Read these off the array that follows. Rows and columns are numbered from 1.
1) What is the entry in row 3 and column 1?
2) What is the entry just left of 159?
3) What is the entry directly above the smallest entry?
4) What is the entry at row 2, column 1?
5) What is the bottom-right entry?
6) What is the entry directly above 204?
7) What is the entry just right of 101?
8) What is the entry directly below 157?
[[164 158  58 166 127 137 162  40 142 114  41 110 159 142 136]
 [106 228   3 184 163 184 156  40 102 102 133  72 192 156 174]
 [217 211  24 169  92 136 137  40 175 146  64  10 186 166 128]
 [177  36  93  88 153 112 142  40 120  59 134 182 168  85 204]
 [157 186  40 184 122 145 148  40 135  93  34  85 162 183 182]
 [186 212  85 117 135 175 141  40 101  90  48 123 239 231 179]]
1) 217
2) 110
3) 58
4) 106
5) 179
6) 128
7) 90
8) 186

[ -1 -15 -28  -7  45  -4  -1 -33  17   7  67  -1   7  10   3]
The entry just left of the centre entry -> -1
Read off the entry just right of -15.
A: -28
The centre entry is -33
The entry just right of the largest entry -> -1

data =
[ 0.10  1.99 -0.28  1.49  1.01  1.81  0.83 -1.37  2.05  0.64  1.11  0.68
  2.14  0.92]
Which number is the entry just left of 1.49?
A: -0.28
The entry just right of the smallest entry -> 2.05
Which number is the entry just right of 2.05?
A: 0.64
The entry just left of -1.37 -> 0.83
The entry just left of the largest entry: 0.68

array([[-0.181,  0.015,  0.202,  0.034,  0.026],
       [-0.054,  0.189,  0.093,  0.209, -0.105],
       [ 0.091, -0.179, -0.010,  0.133,  0.152],
       [ 0.011, -0.286, -0.060,  0.028,  0.221],
       [-0.168,  0.108, -0.188, -0.119,  0.058],
       [ 0.092, -0.142,  0.025,  0.017,  0.147],
       [-0.146, -0.007, -0.134, -0.003,  0.110],
       [-0.024,  0.283, -0.194,  0.024, -0.146],
       [ 0.131,  0.028, -0.006,  0.156,  0.012],
       [ 0.037, -0.095, -0.215, -0.110,  0.144],
       [-0.009, -0.008,  0.168,  0.095,  0.033],
       [ 0.004, -0.115, -0.223, -0.092,  0.196],
       [-0.014, -0.028, -0.259,  0.111,  0.150],
       [-0.036,  0.282, -0.152,  0.235, -0.157],
       [ 0.036, -0.193, -0.129,  0.020,  0.155]])
Indices start at 1.
Read off the entry just right of 0.036.
-0.193
The entry in row 3 and column 3: -0.010
The entry just left of the largest entry: -0.024
Read off the entry in the top-left corner.
-0.181
The entry in row 2 and column 1: -0.054
The entry directly below the centre entry -> -0.006
The bottom-left entry: 0.036
The entry at row 3, column 2: -0.179
Read off the entry just left of 0.168.
-0.008
Read off the entry directly below 0.156.
-0.110
The entry directly above the largest entry is -0.007
The smallest entry -> -0.286
Read off the maximum.
0.283
Read off the bottom-right entry.
0.155
Read off the entry directly below 0.024.
0.156
Read off the top-right entry.
0.026
The entry at row 3, column 1 is 0.091
Read off the entry directly below the largest entry.
0.028
The entry in row 2 and column 2 -> 0.189
Read off the entry directly above -0.007.
-0.142
Read off the entry directly above 0.058.
0.221
Read off the entry just right of the smallest entry.
-0.060
Read off the entry directly below -0.014.
-0.036
Read off the entry in row 1 and column 2.
0.015
Read off the entry at row 1, column 3.
0.202
The entry directly below 0.092: -0.146
Read off the entry directly above -0.129.
-0.152
The entry just left of 0.196 is -0.092
Read off the entry directly above -0.119.
0.028
Read off the entry just right of -0.003.
0.110

Questions about the row below.
1) The third entry from the right?
2) The first entry from the right?
3) The 5th entry?
[104 400 600 769 373 583 804 290 529]
1) 804
2) 529
3) 373

X =
[[ -6  12   5   4 -18   8  10 -17  12  -3  10  -3  37]
 [  7 -15  -7 -19  42 -17  37 -36   0  39  31   0 -15]
 [-19   5 -10 -23  -4   8  26  -1  -2 -16  -2   9  11]
 [-24 -23  -7  29  -5  17  14 -28   9   6   8  -8 -35]
 [  6 -20   0  43 -31   3  25   9 -44 -65  30   8 -35]
 [-16   5 -21   9 -17   5  18 -15  14  13 -26   4  -1]
 [ -9   6  -3 -25 -23   2  -3 -13   4  25  19 -10  -7]
 [ -6 -24   9  -6 -37  35 -14  -4   2  10  16   4   2]
 [-21 -12 -12  -7 -40   1   1  14  11   5 -47  -8 -18]
 [ -4   9  14 -55 -16  41  -2  33  11 -18   2  18  -6]
 [  1  -1 -16  -7   8  19   0 -30  24 -36  18 -10 -13]
 [  1  20  15 -19 -55   6  30  -2  -1 -18 -12  15  -4]
 [-15 -10  -9 -15 -29   9  -2 -32 -15 -11  -9  20  15]
 [-21   7  -3  37  18  10 -33  12   6  38  -7  12 -21]
 [ -2  -7  14  -8   1  -6  18 -12   9  -3  34  28  27]
 [  1  17   6  -2 -31  23  -6  15 -12  -2  11 -25 -39]]
Counting starts at 1.
The entry at row 1, column 1 -> -6
Give the entry in the bottom-right corner.
Answer: -39
The entry directly below the largest entry is 9
The entry in row 1 and column 2: 12
The bottom-left entry is 1
Give the entry directly above 43.
Answer: 29
The entry at row 1, column 3 -> 5
The entry in row 2 and column 1 -> 7
Give the top-right entry.
Answer: 37
Give the entry directly below -47.
Answer: 2
Give the entry at row 3, column 3.
Answer: -10
Give the bottom entry of the column that holds the smallest entry.
Answer: -2
The entry directly below the smallest entry: 13
Give the entry just right of the smallest entry.
Answer: 30
The top entry of the column that holds the smallest entry: -3
Give the entry at row 3, column 1.
Answer: -19
Give the maximum.
Answer: 43
Give the entry just left of 26.
Answer: 8
Give the entry directly above 27.
Answer: -21
